Below are the code and all the weights of a small trained network. Each question names an input and a class and asks about switching units off, where a switched-off unit gives its printed mean instead of its output.

import numpy as np


def w(rows, s, z=0):
    codes = np.array(rows[::2]) - 128.0
    scale = np.full(codes.shape[1], s)
    scale[-1] = z or s
    return codes * scale


def norm(h):
    return h / np.sqrt((h * h).mean(-1, keepdims=True) + 1e-5)


def f(y):
    return y / 2 * (1 + np.tanh(0.7978845608 * (y + 0.044715 * y**3)))


def log_softmax(a):
    a = a - a.max(-1, keepdims=True)
    return a - np.log(np.exp(a).sum(-1, keepdims=True))


def net(x, mask):
    res = np.array(x, float).reshape(1, 5) / 4 @ E
    u = 0
    for l in range(3):
        y = f(norm(res) @ A[l][:, :-1].T + A[l][:, -1])
        res = res + np.where(mask[u : u + 7], y, B[l][:, -1]) @ B[l][:, :-1]
        u += 7
    return log_softmax(norm(res)[-1] @ U[:, :-1].T + U[:, -1])


A, B = {}, {}
E = w([
[115,162,104,142,102],'x0',
[5,126,202,86,119],'x1',
[120,193,189,201,164],'x2',
[113,76,128,149,168],'x3',
[160,77,211,209,2],'x4',
],0.0054)
A[0] = w([
[186,93,157,170,72,149],'L0N1',
[161,46,109,141,171,162],'L0N2',
[126,41,38,36,52,88],'L0N3',
[254,153,116,99,124,220],'L0N4',
[89,174,57,113,45,118],'L0N5',
[147,239,182,169,150,249],'L0N6',
[102,164,71,65,205,102],'L0N7',
],0.0076,0.0019)
B[0] = w([
[168,86,119,147,63,216],'L0N1',
[119,217,69,150,84,166],'L0N2',
[174,119,252,235,254,236],'L0N3',
[25,117,27,202,163,230],'L0N4',
[167,105,159,134,155,159],'L0N5',
[187,39,131,135,194,251],'L0N6',
[194,50,114,102,44,253],'L0N7',
],0.007,0.0037)
A[1] = w([
[120,147,178,135,163,152],'L1N1',
[178,135,201,159,213,87],'L1N2',
[144,182,70,92,234,169],'L1N3',
[187,84,144,169,2,206],'L1N4',
[68,138,231,29,86,255],'L1N5',
[85,133,212,65,118,163],'L1N6',
[134,96,50,11,105,95],'L1N7',
],0.0077,0.0022)
B[1] = w([
[180,85,154,181,190,157],'L1N1',
[223,139,140,165,172,214],'L1N2',
[86,89,198,35,68,214],'L1N3',
[82,98,155,15,124,250],'L1N4',
[137,140,18,146,105,255],'L1N5',
[57,133,57,255,116,203],'L1N6',
[110,114,204,88,136,184],'L1N7',
],0.0073,0.0044)
A[2] = w([
[148,27,155,184,222,194],'L2N1',
[37,151,49,190,119,244],'L2N2',
[178,101,156,164,192,224],'L2N3',
[112,97,168,15,94,173],'L2N4',
[55,2,198,120,126,40],'L2N5',
[182,65,202,146,160,245],'L2N6',
[99,141,112,165,93,120],'L2N7',
],0.0082,0.0012)
B[2] = w([
[68,202,93,88,83,254],'L2N1',
[209,134,44,114,144,193],'L2N2',
[143,255,184,144,127,200],'L2N3',
[137,50,238,125,125,194],'L2N4',
[140,152,124,53,104,209],'L2N5',
[92,161,185,133,176,219],'L2N6',
[176,109,145,145,190,137],'L2N7',
],0.0088,0.0072)
U = w([
[115,8,204,36,88,247],'0',
[127,181,185,117,151,47],'1',
[143,61,11,162,104,103],'2',
],0.011,0.0014)

Each question gives the input, the list of numbers given to net, and the class t.
The units are the neurons (one row each of A and B). Each row of codes is followed by its name. A weight is (code - 128) times the scale printed after its matrix; where a second scale follows, it is the last column's (A, B and U).
mask holds one flag per neuron, layer by layer. A switched-off neuron (its flag False) gives its mean, the last column of its row in B, instead of its output. The means were averaged over made-up inputs and are rounded, as every weight is.
A unit's drop is (log p(t) with every unit on - log p(t) with that unit switched off) / (log p(t) with every unit on - log p(t) with every unit switched off).
The circuit of an input: a set's keep is (log p(t) with only the set's units on - log p(t) with every unit switched off) / (log p(t) with every unit on - log p(t) with every unit switched off). Starting from the 12 units with the biggest drops (on a tie, the unit counted first), units are removed one at a time, each time the one whose removal leaves the highest keep (on an exact tie, the one counted first), for as long as the keep stays at least 0.8.
units of the circuit, in order: the units of the circuit, biggest drop first
unit that matters most: the unit with the biggest drop
top k neurons: the k neurons with the biggest drops, biggest first
k most important neurons of layer l: the k neurons of layer l with the biggest drops, biggest first
drop of u: that unit's drop, to one decimal
input [4,-5,1,-6,-1], class 2: units of the circuit, in order : [L0N4]
input [0,2,4,-6,4], class 0: top 4 neurons : [L1N4; L0N3; L0N1; L2N4]
input [1,3,6,-7,-6], class 0: units of the circuit, in order : [L1N3; L0N7]
input [-2,-6,5,-4,1], class 2: 2 most important neurons of layer 0 : [L0N4; L0N3]
input [7,3,-3,-5,2], class 1: 2 most important neurons of layer 0 : [L0N3; L0N5]
input [-8,-5,-5,-5,-2], class 1: units of the circuit, in order : [L0N3; L2N3]
input [-1,2,4,7,-4], class 0: units of the circuit, in order : [L0N3; L1N3]
input [-3,-8,3,-8,8], class 0: top 4 neurons : [L1N4; L1N6; L1N5; L0N3]
input [7,2,7,0,8], class 0: units of the circuit, in order : [L1N4; L2N3]
input [-2,-2,-8,-1,7], class 1: 2 most important neurons of layer 0 : [L0N3; L0N7]
input [-6,5,6,-5,-8], class 0: top 2 neurons : [L0N3; L1N3]
input [-2,3,-3,8,-2], class 1: top 2 neurons : [L0N3; L0N4]
input [-2,-1,-8,6,7], class 1: top 3 neurons : [L0N3; L0N7; L1N3]
input [8,-7,5,7,8], class 0: unit that matters most : L1N4
input [-2,4,0,-5,-2], class 2: top 2 neurons : [L1N5; L1N6]
input [-1,-1,2,-3,-2], class 0: top 2 neurons : [L0N3; L0N7]
input [2,3,-1,-6,-2], class 2: 4 most important neurons of layer 0 : [L0N1; L0N4; L0N3; L0N2]
input [-7,-6,4,-6,1], class 2: top 2 neurons : [L0N4; L0N3]
input [-2,2,7,-3,-8], class 0: 2 most important neurons of layer 0 : [L0N3; L0N7]
input [1,-2,-6,-1,1], class 1: units of the circuit, in order : [L0N3]
input [3,-3,-6,3,-3], class 1: drop of L0N3 : 2.0
input [-7,3,-2,4,-1], class 2: drop of L0N4 : 0.1
input [-1,3,1,8,1], class 2: drop of L0N3 : 0.5
